Here is a tiny trained network, its code and every weight. The questions are about switching its units off for an input and a class, where a switched-off unit gives its printed mean instead of its output.

import numpy as np


def w(rows, s, z=0):
    codes = np.array(rows[::2]) - 128.0
    scale = np.full(codes.shape[1], s)
    scale[-1] = z or s
    return codes * scale


def f(y):
    return np.maximum(y, 0)


def log_softmax(a):
    a = a - a.max(-1, keepdims=True)
    return a - np.log(np.exp(a).sum(-1, keepdims=True))


def net(x, mask):
    res = np.array(x, float).reshape(1, 8) / 4 @ E
    y = f(res @ A[0][:, :-1].T + A[0][:, -1])
    res = res + np.where(mask, y, B[0][:, -1]) @ B[0][:, :-1]
    return log_softmax(res[-1] @ U[:, :-1].T + U[:, -1])


A, B = {}, {}
E = w([
[88,99,2,148],'x0',
[180,163,104,111],'x1',
[124,123,132,129],'x2',
[126,125,126,131],'x3',
[42,76,168,153],'x4',
[126,125,130,130],'x5',
[130,129,128,126],'x6',
[80,205,144,233],'x7',
],0.0081)
A[0] = w([
[220,134,78,125,213],'neuron 0',
[153,70,144,64,76],'neuron 1',
[168,69,138,88,92],'neuron 2',
[152,114,226,140,88],'neuron 3',
[197,120,242,123,80],'neuron 4',
[161,6,116,46,70],'neuron 5',
[77,163,20,121,100],'neuron 6',
[157,133,194,145,87],'neuron 7',
[152,67,160,65,163],'neuron 8',
[152,199,85,118,217],'neuron 9',
[153,68,67,192,87],'neuron 10',
[15,110,184,66,171],'neuron 11',
[126,177,237,65,60],'neuron 12',
[109,48,189,163,153],'neuron 13',
[152,61,145,56,95],'neuron 14',
[141,10,97,21,94],'neuron 15',
[217,82,216,168,136],'neuron 16',
[115,78,5,165,105],'neuron 17',
[191,153,209,119,135],'neuron 18',
[72,201,167,188,88],'neuron 19',
[171,155,110,122,254],'neuron 20',
[84,203,136,193,85],'neuron 21',
[217,255,135,26,188],'neuron 22',
[80,119,128,174,180],'neuron 23',
[187,36,153,100,87],'neuron 24',
[74,191,147,171,117],'neuron 25',
[136,104,8,85,185],'neuron 26',
[97,164,109,218,77],'neuron 27',
[147,171,230,80,115],'neuron 28',
[118,206,126,203,113],'neuron 29',
[184,179,148,106,211],'neuron 30',
[115,73,112,162,167],'neuron 31',
[205,214,73,107,170],'neuron 32',
[110,174,182,210,134],'neuron 33',
[119,207,149,226,79],'neuron 34',
],0.0075,0.0047)
B[0] = w([
[48,75,168,132,227],'neuron 0',
[230,124,46,160,177],'neuron 1',
[217,80,125,189,174],'neuron 2',
[121,196,64,73,179],'neuron 3',
[101,175,27,54,196],'neuron 4',
[232,105,88,144,219],'neuron 5',
[95,232,69,64,194],'neuron 6',
[146,181,60,74,159],'neuron 7',
[146,61,165,162,213],'neuron 8',
[45,84,221,203,207],'neuron 9',
[137,236,39,59,166],'neuron 10',
[57,126,191,164,220],'neuron 11',
[144,206,83,69,185],'neuron 12',
[119,137,197,122,199],'neuron 13',
[224,78,99,213,192],'neuron 14',
[146,89,59,179,240],'neuron 15',
[81,174,87,51,193],'neuron 16',
[89,211,28,30,220],'neuron 17',
[73,181,102,45,197],'neuron 18',
[177,111,112,132,187],'neuron 19',
[32,83,185,185,222],'neuron 20',
[232,114,90,165,179],'neuron 21',
[112,121,208,136,254],'neuron 22',
[124,129,169,166,198],'neuron 23',
[189,80,113,101,183],'neuron 24',
[192,54,80,176,181],'neuron 25',
[85,126,127,95,251],'neuron 26',
[177,156,64,171,174],'neuron 27',
[74,191,56,72,200],'neuron 28',
[231,4,104,209,181],'neuron 29',
[72,112,158,155,210],'neuron 30',
[40,144,162,103,183],'neuron 31',
[94,68,227,160,216],'neuron 32',
[147,132,126,193,198],'neuron 33',
[248,85,51,174,184],'neuron 34',
],0.0044,0.0063)
U = w([
[254,104,103,171,30],'0',
[98,123,154,148,254],'1',
[117,227,83,78,61],'2',
[94,109,172,157,141],'3',
],0.011,0.0038)

Each question gives the input, the list of numbers given to net, and the class t.
The units are the neurons (one row each of A and B). Each row of codes is followed by its name. A weight is (code - 128) times the scale printed after its matrix; where a second scale follows, it is the last column's (A, B and U).
mask holds one flag per neuron, in row order. A switched-off neuron (its flag False) gives its mean, the last column of its row in B, instead of its output. The means were averaged over made-up inputs and are rounded, as every weight is.
A unit's drop is (log p(t) with every unit on - log p(t) with that unit switched off) / (log p(t) with every unit on - log p(t) with every unit switched off).
The circuit of an input: a set's keep is (log p(t) with only the set's units on - log p(t) with every unit switched off) / (log p(t) with every unit on - log p(t) with every unit switched off). Starting from the 12 units with the biggest drops (on a tie, the unit counted first), units are removed one at a time, each time the one whose removal leaves the highest keep (on an exact tie, the one counted first), for as long as the keep stays at least 0.8.
units of the circuit, in order: the units of the circuit, biggest drop first
top k neurons: the k neurons with the biggest drops, biggest first
drop when u is switched off: that unit's drop, to one decimal
input [-6,0,-5,-5,-8,6,-6,-6], class 3: units of the circuit, in order => [neuron 22; neuron 0]
input [6,-2,-2,6,5,2,7,-6], class 0: units of the circuit, in order => [neuron 5; neuron 15]
input [8,-5,-5,-7,-2,0,6,8], class 0: units of the circuit, in order => [neuron 29; neuron 34]
input [7,-2,3,-6,-6,-4,-8,8], class 0: units of the circuit, in order => [neuron 29; neuron 34]
input [-8,-7,8,-1,-8,-2,5,7], class 2: units of the circuit, in order => [neuron 28; neuron 4]
input [-5,-3,-6,-1,0,8,2,6], class 0: units of the circuit, in order => [neuron 34; neuron 29; neuron 21]
input [7,-5,-8,-7,-6,-4,0,8], class 0: units of the circuit, in order => [neuron 29; neuron 34]
input [-4,2,-5,-2,-7,-5,1,8], class 0: top 3 neurons => [neuron 34; neuron 29; neuron 21]
input [0,5,-1,-2,-7,-1,2,6], class 3: top 2 neurons => [neuron 9; neuron 32]
input [-8,7,4,-3,5,-8,6,-7], class 2: top 4 neurons => [neuron 28; neuron 4; neuron 18; neuron 16]
input [-2,-5,3,-1,4,4,-8,6], class 0: top neuron => [neuron 34]
input [-8,-3,7,7,5,7,6,-2], class 2: drop when neuron 28 is switched off => 0.1
input [-8,4,2,0,7,7,-4,6], class 2: drop when neuron 28 is switched off => 0.2
input [-4,7,0,-4,-8,-7,6,-7], class 3: drop when neuron 22 is switched off => 0.2
